Each noisy cloud is followed by the number of dimensions of the flat space through zero that it lies close to

W (8 x 9)
[[ 15  18 -33  -3  17  -3  -4  -2  -2]
 [-27 -14  14  -4  -8  20   3  -1   3]
 [ -6 -19  44   0 -27 -10  -3  -1  -1]
 [-17 -16  37  -1 -20  -1   8   9   6]
 [-17 -16 -22 -10  -9  29 -36 -39 -17]
 [ 29   9  26  15  -3 -43  18  25   7]
 [ 26  16 -60  -5  20  -1 -28 -28 -19]
 [-10   6 -10   2  18  12  20  18  14]]
 -> 3

B (6 x 9)
[[-47  13  16 -13 -34  63   3   5  33]
 [  8  -4  -4  -6   0  -6   2   8  11]
 [-49  13  14 -11 -33  58   6   4  32]
 [ 15  -4 -13 -15  -8   2   5  23  25]
 [  8   0  -7  -5  -7   1   3  13  15]
 [ -9   3   4   1  -2   7  -1  -6  -3]]
 -> 2

[[  4  15 -39 -12  10 -31   1  18  13]
 [  2   3   2 -17  -5  15 -18  15  -6]
 [ -1   3  -4   6  -3  -2  12  -4 -15]
 [ -9  14 -12  -9  -3  26 -15   9  -5]
 [ 31 -43  39   2  11 -72  11   7  22]
 [ -3   4  -9   6   1  -1   4  -5   0]
 [  1 -21  34  34  16 -15  14 -39  24]
 [ -5  14 -22  -9  26   1 -27   7  52]]
 -> 4

S (8 x 9)
[[  2  -6 -23   1  -8   0 -14  -2  -7]
 [-10  14  60  -7  22   7  30   7  22]
 [-11  18  75  -1  26   6  38  -1  20]
 [ -8  22  55 -23  24   7  37  10  30]
 [  3  -1 -17  -8  -6  -2  -5   4   5]
 [ -8  10  54  21  15  -2  15  -9  -5]
 [  0  -2  -2  11  -4   0  -5  -9 -11]
 [  1  -2  10   9   2   0   3  -4  -1]]
 -> 2

[[-16 -18  16  21 -10 -20  38 -23 -10]
 [ 21  22 -21 -27   9  30 -43  30   8]
 [ 36  15 -12 -24   2  37 -29  26  -8]
 [-19   7  -8  15   5 -25   4 -13   8]
 [  4  -8  10 -17   0  23 -12  18   9]
 [ 12 -17  22  -4  -8  18  15   2 -12]
 [-19   5  -1 -19   9  11 -34  25  38]]
 -> 3

D (8 x 9)
[[ -9  -7 -14   6  -3   6  -3  -3  -8]
 [-25 -20 -46  24 -10  21 -11 -11 -25]
 [ 16  12  28 -14   6 -14   7   8  18]
 [ 34  27  59 -32  14 -26  15  14  35]
 [ 15  14  28 -14   7 -11   6   7  16]
 [ -6  -4 -10   5  -2   6  -2  -3  -7]
 [  1   0   1   0   1   0   0   0   1]
 [-33 -27 -59  30 -13  26 -14 -13 -35]]
 -> 1

[[ -1  -5 -14  -2  24  -6 -13  -1 -19]
 [ 11  13  37  12 -59  24  50  -6  52]
 [  4   7  11   3 -18   8  17   0  17]
 [ -6  -7 -19  -8  35 -13 -30   5 -27]
 [ -6  -8 -20  -7  34  -9 -28   2 -28]
 [  3  10  22  11 -39  11  31  -5  25]
 [ -5  -7 -13  -8  29  -3 -20   3 -22]
 [  1   4   9   2 -17   8  14  -2  15]]
 -> 1

V (8 x 9)
[[ 26  14  10  -9  -8  16  12  33   8]
 [-23 -23 -18  20  14 -25 -22 -42 -14]
 [-21  -4  -4  -1   1  -6   0 -19  -1]
 [ 51  -9   3  29   8 -13 -23  29  -7]
 [ 35  -3   4  17   5  -4 -13  22  -4]
 [ 23  -6   1  18   2  -7 -12  13  -5]
 [-39  22   7 -41 -18  26  36  -6  16]
 [-40  13  -1 -27 -10  15  23 -18   7]]
 -> 2

[[ 20  30 -19 -14   0  -7  47  -1  14]
 [-30 -36  27  23   1  16 -65   4 -18]
 [ 16  26 -14 -14   0  -9  41  -5  10]
 [-18 -24  17  16  -1   7 -39   0 -11]
 [ 18  25 -12 -14   1  -4  39  -2  11]
 [-15 -15  12  11   1   6 -29   0  -8]
 [  2   6   0  -4   1  -4  11   0   2]
 [-18 -29  20  16   3   5 -42   0 -11]]
 -> 1

[[-35 -13 -24 -53  32 -76  -5 -76   4]
 [-13  -5   6   4 -11   7  17  20   0]
 [ 27  14  -2   7   9   8 -26 -13  -1]
 [ -2   1  -2  -1   0  -2   1  -3   2]
 [  3   0  -2  -1   1   3  -7   2   2]
 [  4   3  -2  -5   8  -6 -12 -17  -1]
 [ 31  13   3   6  11   7 -30 -16   1]
 [-18  -9  -9 -24  13 -35  -5 -35   0]]
 -> 2
